[[ 73 -33  -1   4   6]
 [ 65 -30 -27  10   1]
 [ 53 -22 -61  14  -6]]
=>
[[-33  -1   4   6  73]
 [-30 -27  10   1  65]
 [-22 -61  14  -6  53]]

[[ 68  -2  28  79  15  10 -11   4   8  34]
 [ 42 -14 -44 -19 -34  10  22  54   8 -55]
 [ -9  35  28 -58  15  41 -11   4  24 -70]
 [  4 -26  28  20 -67  26 -11 -29 -71 -11]]
=>
[[ -2  28  79  15  10 -11   4   8  34  68]
 [-14 -44 -19 -34  10  22  54   8 -55  42]
 [ 35  28 -58  15  41 -11   4  24 -70  -9]
 [-26  28  20 -67  26 -11 -29 -71 -11   4]]

[[  6 -23 -25 -31 -57  -7  65  -9 -62  -3  -4  23  44  74 -29]
 [ 14 -17 -29 -18 -76  51  20  -6 -47   5 -59  -9   1 -51 -41]
 [ 62 -29  16 -24   0 -36 -10  10 -20  55  15  -8 -22  24  15]]
=>
[[-23 -25 -31 -57  -7  65  -9 -62  -3  -4  23  44  74 -29   6]
 [-17 -29 -18 -76  51  20  -6 -47   5 -59  -9   1 -51 -41  14]
 [-29  16 -24   0 -36 -10  10 -20  55  15  -8 -22  24  15  62]]

[[-42  31   3   2  22 -12  73  57   0  45 -17   5]
 [ 20  42  76  24 -41 -64  24  25 -10  67  42  18]]
=>
[[ 31   3   2  22 -12  73  57   0  45 -17   5 -42]
 [ 42  76  24 -41 -64  24  25 -10  67  42  18  20]]

[[ 23  12   7 -29  33 -12]
 [-16 -68  -7 -18  35  20]
 [ 41  16  22  -8 -18  35]
 [-16 -71  -1 -57  43   1]
 [-46  16  -4  33 -64 -30]
 [ 16  42  -5  -4  29 -31]
 [-19 -42  13 -31 -16   1]]
=>
[[ 12   7 -29  33 -12  23]
 [-68  -7 -18  35  20 -16]
 [ 16  22  -8 -18  35  41]
 [-71  -1 -57  43   1 -16]
 [ 16  -4  33 -64 -30 -46]
 [ 42  -5  -4  29 -31  16]
 [-42  13 -31 -16   1 -19]]

[[-40  15  -1   4  10 -66   1   5 -14   9 -11  15  10]
 [-12 -12  13  -3  50  32 -24  10  -9  -1  -7 -17   7]
 [ 23   3  27   7  -9 -29 -19 -12 -12   1  -5 -12 -16]
 [  4 -17   6   0  11  16 -25 -10  11  16   7  42  -8]
 [ -2 -23 -17   6 -12  43  31   1  22 -15   3  47   6]
 [-20 -31   4  -7   5  37  57  19 -14 -21 -19 -39  11]
 [-26  18  32  -3  39  39  26  10 -18  17   6 -21 -11]]
=>
[[ 15  -1   4  10 -66   1   5 -14   9 -11  15  10 -40]
 [-12  13  -3  50  32 -24  10  -9  -1  -7 -17   7 -12]
 [  3  27   7  -9 -29 -19 -12 -12   1  -5 -12 -16  23]
 [-17   6   0  11  16 -25 -10  11  16   7  42  -8   4]
 [-23 -17   6 -12  43  31   1  22 -15   3  47   6  -2]
 [-31   4  -7   5  37  57  19 -14 -21 -19 -39  11 -20]
 [ 18  32  -3  39  39  26  10 -18  17   6 -21 -11 -26]]

[[-42  31  11  71]
 [-22  28  34  66]
 [-26 -39  21  -5]
 [-22 -37  -7 -63]]
=>
[[ 31  11  71 -42]
 [ 28  34  66 -22]
 [-39  21  -5 -26]
 [-37  -7 -63 -22]]
---
[[-56  18 -19 -27  28  13  42 -33 -69  27   3 -17 -21 -38]
 [-27  12  -6  -5 -15   8  42 -37 -51  26 -24  -5   0 -37]]
=>
[[-21 -38 -56  18 -19 -27  28  13  42 -33 -69  27   3 -17]
 [  0 -37 -27  12  -6  -5 -15   8  42 -37 -51  26 -24  -5]]

[[ 20  22   4 -32  32   2 -15 -13   5  41  17  -8]
 [  6 -25   5 -20 -17  14   7  32  37  14 -48  16]
 [-27  36  30  66 -21 -35  -6  -7 -22 -49  28 -33]
 [-23 -38 -13 -59  20  75 -27  46 -33  18  -9  59]
 [ 30  -6 -29  60  -6 -23  63 -41  15 -28  23   1]]
=>
[[ 17  -8  20  22   4 -32  32   2 -15 -13   5  41]
 [-48  16   6 -25   5 -20 -17  14   7  32  37  14]
 [ 28 -33 -27  36  30  66 -21 -35  -6  -7 -22 -49]
 [ -9  59 -23 -38 -13 -59  20  75 -27  46 -33  18]
 [ 23   1  30  -6 -29  60  -6 -23  63 -41  15 -28]]

[[-30 -36  -5]
 [ 60  14 -30]
 [ 76  -5  35]
 [ 54 -21 -22]
 [-11  48  53]
 [ 13  13  14]
 [-29  31  27]
 [-11 -50 -42]]
=>
[[-36  -5 -30]
 [ 14 -30  60]
 [ -5  35  76]
 [-21 -22  54]
 [ 48  53 -11]
 [ 13  14  13]
 [ 31  27 -29]
 [-50 -42 -11]]

[[-32  55  73  -2  30 -51 -38]
 [-44   3 -53  11 -22   6  49]
 [-30  80  55 -43 -14 -32 -48]]
=>
[[-51 -38 -32  55  73  -2  30]
 [  6  49 -44   3 -53  11 -22]
 [-32 -48 -30  80  55 -43 -14]]

[[ 45 -17 -37  -1   0]
 [ 53  21 -11  -5  -1]
 [  6  47   3  31  22]
 [-13  37  53   4 -17]
 [  2 -19 -15  60  44]
 [ -2 -30 -26  43  45]
 [ 16  18 -35  -5  18]
 [ 18 -35 -40  32  27]
 [ 26 -14 -32 -20 -12]]
=>
[[ -1   0  45 -17 -37]
 [ -5  -1  53  21 -11]
 [ 31  22   6  47   3]
 [  4 -17 -13  37  53]
 [ 60  44   2 -19 -15]
 [ 43  45  -2 -30 -26]
 [ -5  18  16  18 -35]
 [ 32  27  18 -35 -40]
 [-20 -12  26 -14 -32]]

[[ 27 -22  30 -25 -35  25 -27 -16  42 -49 -17  53  14 -17]
 [-25 -31 -32 -59  40 -20  68  53 -36 -22  55  65 -56  46]
 [  8  36  12   8  53  12  64  43   9  83  46  79 -65  38]]
=>
[[ 14 -17  27 -22  30 -25 -35  25 -27 -16  42 -49 -17  53]
 [-56  46 -25 -31 -32 -59  40 -20  68  53 -36 -22  55  65]
 [-65  38   8  36  12   8  53  12  64  43   9  83  46  79]]

[[13  0 29  0  3  0 12 -1 13  4  1 82  1  0]
 [ 0  0 17 11  5 63 -3 50  0  0 19 23 28 54]]
=>
[[ 1  0 13  0 29  0  3  0 12 -1 13  4  1 82]
 [28 54  0  0 17 11  5 63 -3 50  0  0 19 23]]

[[  2   1  -2   0   2  -2   1  -2  -3   0  -5  -5]
 [  8   5 -18  -1  18 -16   5 -14 -22   4 -34 -37]
 [ 12  11 -22  12  37 -14  11 -30 -52  24 -39 -72]
 [ 15   9 -36  -1  35 -32  11 -28 -39   7 -68 -70]
 [ 27 -29 -44  11  65 -23  38 -76  11  -3 -25 -56]
 [  8   5 -16   0  16 -14   5 -12 -20   4 -32 -34]]
=>
[[ -5  -5   2   1  -2   0   2  -2   1  -2  -3   0]
 [-34 -37   8   5 -18  -1  18 -16   5 -14 -22   4]
 [-39 -72  12  11 -22  12  37 -14  11 -30 -52  24]
 [-68 -70  15   9 -36  -1  35 -32  11 -28 -39   7]
 [-25 -56  27 -29 -44  11  65 -23  38 -76  11  -3]
 [-32 -34   8   5 -16   0  16 -14   5 -12 -20   4]]
